Below is a small trained network, with its code and all its weights. Each question gives an input and a target symbol and asks what happens when units are switched off, that is, made to give their printed mean instead of their output.

import numpy as np


def w(rows, s, z=0):
    codes = np.array(rows[::2]) - 128.0
    scale = np.full(codes.shape[1], s)
    scale[-1] = z or s
    return codes * scale


def f(y):
    return np.maximum(y, 0)


def softmax(a):
    e = np.exp(a - a.max(-1, keepdims=True))
    return e / e.sum(-1, keepdims=True)


def log_softmax(a):
    a = a - a.max(-1, keepdims=True)
    return a - np.log(np.exp(a).sum(-1, keepdims=True))


def net(x, mask):
    ids = ['αβζθμξπτφ'.index(c) for c in x.split()]
    T = len(ids)
    res = E[ids] + P[:T]
    u = 0
    for l in range(2):
        r = res
        for j in range(2):
            rows = slice(2 * j, 2 * j + 2)
            q, k, v = (r @ M[l][rows].T for M in (Q, K, V))
            z = softmax(np.where(np.tri(T) > 0, q @ k.T / 2**0.5, -1e9)) @ v
            o = O[l][rows]
            res = res + np.where(mask[u + j], z, o[:, -1]) @ o[:, :-1]
        u += 2
        y = f(res @ A[l][:, :-1].T + A[l][:, -1])
        res = res + np.where(mask[u : u + 16], y, B[l][:, -1]) @ B[l][:, :-1]
        u += 16
    return log_softmax(res[-1] @ U[:, :-1].T + U[:, -1])


Q, K, V, O, A, B = {}, {}, {}, {}, {}, {}
E = w([
[28,155,238],'α',
[141,93,61],'β',
[233,148,136],'ζ',
[65,164,84],'θ',
[101,173,64],'μ',
[141,254,121],'ξ',
[118,180,98],'π',
[158,181,139],'τ',
[224,223,10],'φ',
],0.017)
P = w([
[45,97,72],'0',
[69,106,56],'1',
[70,114,63],'2',
[75,112,64],'3',
[75,109,72],'4',
[51,114,84],'5',
[52,121,84],'6',
[37,141,100],'7',
[17,154,115],'8',
[2,148,142],'9',
[50,154,92],'10',
],0.0064)
Q[0] = w([
[117,175,117],'0.h0',
[99,122,153],'0.h0',
[126,92,108],'0.h1',
[250,104,120],'0.h1',
],0.017)
K[0] = w([
[124,153,105],'0.h0',
[89,137,170],'0.h0',
[191,166,103],'0.h1',
[94,212,247],'0.h1',
],0.015)
V[0] = w([
[200,225,228],'0.h0',
[245,2,165],'0.h0',
[49,8,184],'0.h1',
[92,253,174],'0.h1',
],0.003)
O[0] = w([
[152,21,79,55],'0.h0',
[61,255,80,4],'0.h0',
[164,160,100,62],'0.h1',
[149,191,120,95],'0.h1',
],0.0055,0.0031)
A[0] = w([
[206,167,9,141],'0.n0',
[170,139,99,103],'0.n1',
[201,119,78,113],'0.n2',
[98,129,122,4],'0.n3',
[169,135,49,95],'0.n4',
[254,149,235,155],'0.n5',
[168,195,231,6],'0.n6',
[161,182,112,130],'0.n7',
[96,182,88,183],'0.n8',
[18,89,140,100],'0.n9',
[210,12,197,14],'0.n10',
[66,107,105,61],'0.n11',
[169,196,213,3],'0.n12',
[109,63,156,133],'0.n13',
[62,88,134,84],'0.n14',
[209,173,238,167],'0.n15',
],0.0099,0.014)
B[0] = w([
[109,124,145,222],'0.n0',
[127,129,155,134],'0.n1',
[118,135,156,148],'0.n2',
[52,4,91,128],'0.n3',
[109,146,165,148],'0.n4',
[98,121,86,156],'0.n5',
[31,68,186,128],'0.n6',
[102,115,137,159],'0.n7',
[122,100,142,246],'0.n8',
[153,137,144,151],'0.n9',
[41,192,206,128],'0.n10',
[45,119,124,129],'0.n11',
[37,42,24,128],'0.n12',
[145,100,145,138],'0.n13',
[162,154,133,133],'0.n14',
[94,113,96,168],'0.n15',
],0.017,0.011)
Q[1] = w([
[174,153,222],'1.h0',
[6,135,105],'1.h0',
[101,167,105],'1.h1',
[167,158,143],'1.h1',
],0.014)
K[1] = w([
[251,137,207],'1.h0',
[2,201,107],'1.h0',
[160,56,135],'1.h1',
[129,127,3],'1.h1',
],0.0086)
V[1] = w([
[106,150,184],'1.h0',
[122,165,111],'1.h0',
[81,250,118],'1.h1',
[90,134,216],'1.h1',
],0.017)
O[1] = w([
[166,115,1,168],'1.h0',
[137,65,81,129],'1.h0',
[2,213,73,129],'1.h1',
[187,235,60,254],'1.h1',
],0.013,0.0087)
A[1] = w([
[78,76,131,101],'1.n0',
[45,87,170,104],'1.n1',
[101,81,114,83],'1.n2',
[133,169,215,2],'1.n3',
[196,205,123,59],'1.n4',
[163,90,122,158],'1.n5',
[125,148,230,82],'1.n6',
[127,171,183,10],'1.n7',
[188,151,218,125],'1.n8',
[93,34,103,159],'1.n9',
[190,120,138,81],'1.n10',
[11,185,86,173],'1.n11',
[157,70,104,78],'1.n12',
[240,248,95,154],'1.n13',
[68,79,131,172],'1.n14',
[139,170,208,22],'1.n15',
],0.011,0.013)
B[1] = w([
[115,240,134,136],'1.n0',
[153,211,134,139],'1.n1',
[110,192,180,129],'1.n2',
[91,145,130,128],'1.n3',
[195,107,84,171],'1.n4',
[96,108,114,143],'1.n5',
[191,162,108,129],'1.n6',
[111,112,32,128],'1.n7',
[76,75,144,133],'1.n8',
[127,95,178,165],'1.n9',
[168,253,88,130],'1.n10',
[200,127,119,252],'1.n11',
[38,25,173,130],'1.n12',
[44,97,193,250],'1.n13',
[203,118,172,165],'1.n14',
[39,136,151,128],'1.n15',
],0.011,0.02)
U = w([
[2,134,171,125],'α',
[118,56,144,255],'β',
[129,215,229,42],'ζ',
[134,124,135,107],'θ',
[148,114,128,142],'μ',
[168,98,67,142],'ξ',
[126,125,137,66],'π',
[143,125,148,74],'τ',
[71,174,56,141],'φ',
],0.0095,0.0057)

Each question gives the input, a string of symbols that net reads in full, and the target symbol t.
The units are the heads (2 rows each of Q, K, V and O) and the neurons (one row each of A and B). Each row of codes is followed by its name. A weight is (code - 128) times the scale printed after its matrix; where a second scale follows, it is the last column's (O, A, B and U).
mask holds one flag per unit, layer by layer, with each layer's heads first. A switched-off unit (its flag False) gives its mean, the last column of its rows in O or B, instead of its output. The means were averaged over made-up inputs and are rounded, as every weight is.
A unit's drop is (log p(t) with every unit on - log p(t) with that unit switched off) / (log p(t) with every unit on - log p(t) with every unit switched off).
The circuit of an input: a set's keep is (log p(t) with only the set's units on - log p(t) with every unit switched off) / (log p(t) with every unit on - log p(t) with every unit switched off). Starting from the 12 units with the biggest drops (on a tie, the unit counted first), units are removed one at a time, each time the one whose removal leaves the highest keep (on an exact tie, the one counted first), for as long as the keep stays at least 0.8.
circuit, biggest first: the units of the circuit, biggest drop first
most important unit: the unit with the biggest drop
k most important neurons: the k neurons with the biggest drops, biggest first
k most important neurons of layer l: the k neurons of layer l with the biggest drops, biggest first
input μ φ μ, target φ: most important unit	1.n13
input β β φ β π, target φ: 4 most important neurons of layer 1	(1.n14, 1.n9, 1.n13, 1.n4)
input β ξ β θ α α β α ζ, target α: circuit, biggest first	(1.n13, 1.h1)
input β θ τ φ β, target φ: circuit, biggest first	(1.h1, 0.n4, 0.n0, 0.n2)
input ζ μ ζ μ, target ζ: 4 most important neurons of layer 1	(1.n1, 1.n4, 1.n0, 1.n14)
input ξ ξ ξ θ, target ξ: 2 most important neurons of layer 0	(0.n7, 0.n0)
input μ β ζ, target ζ: 3 most important neurons of layer 0	(0.n5, 0.n15, 0.n7)
input β α ξ τ, target α: 2 most important neurons	(1.n13, 1.n11)
input α φ ξ β ζ π, target φ: 3 most important neurons	(1.n4, 1.n13, 0.n4)
input τ α μ α μ, target α: 4 most important neurons	(1.n13, 0.n13, 1.n11, 1.n14)
input β π β ζ μ β θ ξ τ, target ξ: circuit, biggest first	(1.n13, 1.h1, 0.n15)
input β β β β ζ β β α, target β: circuit, biggest first	(0.n9, 1.h1, 0.n14, 1.n8)
input φ β θ, target φ: circuit, biggest first	(0.n4, 0.n0, 1.h1, 0.n2)
input μ ξ β μ α ζ, target α: circuit, biggest first	(1.n13, 1.h1, 0.n5)
input μ ξ μ φ, target φ: 3 most important neurons	(0.n4, 0.n0, 1.n13)
input ξ τ ζ β, target ζ: most important unit	0.n5
input ξ θ α β, target α: 2 most important neurons of layer 0	(0.n13, 0.n8)
input φ φ ξ ζ μ μ ζ β π β ξ, target φ: 2 most important neurons of layer 0	(0.n0, 0.n4)
input ξ ζ φ ξ β ζ μ, target φ: 2 most important neurons of layer 0	(0.n0, 0.n4)
input β β α β ξ ξ α θ μ ξ τ, target α: most important neuron of layer 1	(1.n13)
input α α β ξ α ξ ξ, target α: 3 most important neurons of layer 1	(1.n13, 1.n14, 1.n11)
input ζ α θ β β β μ β, target α: 4 most important neurons	(1.n13, 1.n11, 1.n14, 0.n9)
